Below is a small trained network, with its code and all its weights. Each question gives an input and a class and asks what happens when units are switched off, that is, made to give their printed mean instead of their output.

import numpy as np


def w(rows, s, z=0):
    codes = np.array(rows[::2]) - 128.0
    scale = np.full(codes.shape[1], s)
    scale[-1] = z or s
    return codes * scale


def f(y):
    return y / 2 * (1 + np.tanh(0.7978845608 * (y + 0.044715 * y**3)))


def log_softmax(a):
    a = a - a.max(-1, keepdims=True)
    return a - np.log(np.exp(a).sum(-1, keepdims=True))


def net(x, mask):
    res = np.array(x, float).reshape(1, 7) / 4 @ E
    y = f(res @ A[0][:, :-1].T + A[0][:, -1])
    res = res + np.where(mask, y, B[0][:, -1]) @ B[0][:, :-1]
    return log_softmax(res[-1] @ U[:, :-1].T + U[:, -1])


A, B = {}, {}
E = w([
[131,155,214,158,113,67,202,239,232,94,113],'x0',
[108,86,176,154,209,178,137,186,31,60,191],'x1',
[127,134,128,128,124,127,124,127,129,120,131],'x2',
[152,254,211,61,165,142,117,122,105,168,161],'x3',
[139,64,183,70,70,210,86,135,231,124,193],'x4',
[119,149,33,147,131,100,44,241,139,208,192],'x5',
[58,137,191,222,217,125,82,52,222,169,153],'x6',
],0.0074)
A[0] = w([
[72,139,155,192,171,115,109,90,196,127,125,57],'N0',
[110,112,175,127,135,136,176,71,125,82,63,7],'N1',
[90,131,141,190,163,133,119,95,180,132,134,85],'N2',
[89,98,172,176,204,176,161,182,72,87,172,132],'N3',
[106,97,131,119,168,164,136,189,69,79,181,14],'N4',
[145,152,107,98,60,75,120,87,191,186,62,40],'N5',
[153,135,166,141,116,85,153,181,176,106,130,169],'N6',
[187,117,83,45,57,126,176,185,89,76,74,10],'N7',
[80,117,152,185,184,122,94,77,153,149,140,45],'N8',
[90,150,99,195,160,51,165,122,71,111,34,71],'N9',
[124,111,168,103,107,131,199,54,121,86,83,12],'N10',
[154,245,196,57,163,146,105,122,123,182,181,9],'N11',
[95,2,77,216,100,114,128,135,150,113,92,4],'N12',
[127,129,175,148,119,81,171,196,171,121,115,39],'N13',
[145,215,129,151,168,74,157,117,72,141,101,16],'N14',
[114,142,71,153,138,111,58,218,126,192,173,33],'N15',
[129,123,79,87,129,160,45,41,95,148,106,58],'N16',
[144,162,87,131,88,104,157,89,171,185,79,87],'N17',
[121,173,172,157,109,78,186,202,197,112,90,41],'N18',
[139,67,180,58,68,227,96,127,214,108,184,17],'N19',
[99,141,65,150,117,66,75,218,136,174,169,37],'N20',
],0.0083,0.002)
B[0] = w([
[189,156,121,98,96,82,165,191,80,208,183,201],'N0',
[198,173,154,173,157,170,150,49,179,94,165,198],'N1',
[169,173,106,102,88,83,152,168,89,182,176,183],'N2',
[104,168,207,205,60,100,33,155,146,130,62,230],'N3',
[121,172,171,167,83,96,66,142,128,146,94,196],'N4',
[108,167,212,185,62,95,44,161,127,92,83,223],'N5',
[107,79,90,150,151,165,110,79,63,145,129,193],'N6',
[198,182,106,90,82,70,165,192,88,217,217,243],'N7',
[184,155,86,109,95,88,161,185,67,201,181,197],'N8',
[117,106,62,70,237,107,91,174,207,130,90,243],'N9',
[191,166,164,168,157,199,143,76,201,108,191,208],'N10',
[39,70,146,23,76,105,248,122,111,49,108,254],'N11',
[38,84,183,23,71,92,254,116,125,50,119,219],'N12',
[117,59,55,172,134,195,95,78,68,150,125,193],'N13',
[96,100,70,81,186,101,130,146,187,121,107,213],'N14',
[182,153,171,155,151,192,162,52,205,66,176,246],'N15',
[95,64,85,199,130,190,87,83,31,144,128,238],'N16',
[107,179,180,169,92,107,53,138,120,93,65,202],'N17',
[86,66,81,196,124,204,107,94,43,159,137,219],'N18',
[118,126,23,65,251,89,66,189,195,138,77,245],'N19',
[178,156,180,152,178,178,162,65,173,94,167,238],'N20',
],0.0082)
U = w([
[220,157,115,118,91,74,167,176,75,212,190,94],'0',
[213,144,182,168,170,201,159,47,210,69,167,89],'1',
[67,47,78,181,139,212,85,69,17,154,118,128],'2',
[94,107,61,93,236,84,85,172,222,125,69,110],'3',
[89,165,232,186,58,84,33,149,139,106,51,115],'4',
[20,79,168,75,82,102,253,112,126,57,112,253],'5',
],0.011,0.0036)

Each question gives the input, the list of numbers given to net, and the class t.
The units are the neurons (one row each of A and B). Each row of codes is followed by its name. A weight is (code - 128) times the scale printed after its matrix; where a second scale follows, it is the last column's (A, B and U).
mask holds one flag per neuron, in row order. A switched-off neuron (its flag False) gives its mean, the last column of its row in B, instead of its output. The means were averaged over made-up inputs and are rounded, as every weight is.
A unit's drop is (log p(t) with every unit on - log p(t) with that unit switched off) / (log p(t) with every unit on - log p(t) with every unit switched off).
The circuit of an input: a set's keep is (log p(t) with only the set's units on - log p(t) with every unit switched off) / (log p(t) with every unit on - log p(t) with every unit switched off). Starting from the 12 units with the biggest drops (on a tie, the unit counted first), units are removed one at a time, each time the one whose removal leaves the highest keep (on an exact tie, the one counted first), for as long as the keep stays at least 0.8.
units of the circuit, in order: the units of the circuit, biggest drop first
most important unit: the unit with the biggest drop
k most important neurons: the k neurons with the biggest drops, biggest first
drop of u: that unit's drop, to one decimal
input [-5,-8,1,7,-7,-1,-7], class 4: most important unit	N5
input [-6,0,-3,-5,-7,-7,-5], class 1: 3 most important neurons	(N10, N1, N19)
input [0,-8,2,7,-7,-4,-6], class 4: 4 most important neurons	(N5, N17, N19, N12)
input [7,1,1,-1,6,-7,-7], class 0: 2 most important neurons	(N7, N15)
input [-4,-3,-5,-1,5,0,-3], class 3: 2 most important neurons	(N19, N18)
input [-3,2,7,7,-8,-2,-4], class 3: 3 most important neurons	(N9, N14, N12)
input [6,-8,5,-7,-6,-2,-8], class 0: 3 most important neurons	(N7, N3, N11)
input [3,7,-1,-1,-6,-5,2], class 4: 3 most important neurons	(N3, N19, N4)
input [8,-4,5,8,1,5,-1], class 2: 4 most important neurons	(N18, N13, N6, N12)
input [1,8,-3,-3,7,2,-6], class 4: 3 most important neurons	(N3, N4, N9)
input [8,-6,0,-3,0,-3,0], class 2: 2 most important neurons	(N18, N13)
input [7,3,-1,3,4,-1,7], class 0: 3 most important neurons	(N0, N2, N8)
input [-1,2,3,4,-4,-3,-1], class 3: units of the circuit, in order	(N12, N14)
input [-1,-8,8,0,6,7,-2], class 4: units of the circuit, in order	(N5)
input [3,-8,4,5,-3,6,-3], class 4: drop of N17	0.4
input [-6,0,-2,-2,-3,7,3], class 1: drop of N15	0.6
input [5,-4,-4,5,-8,2,-4], class 3: drop of N9	0.2
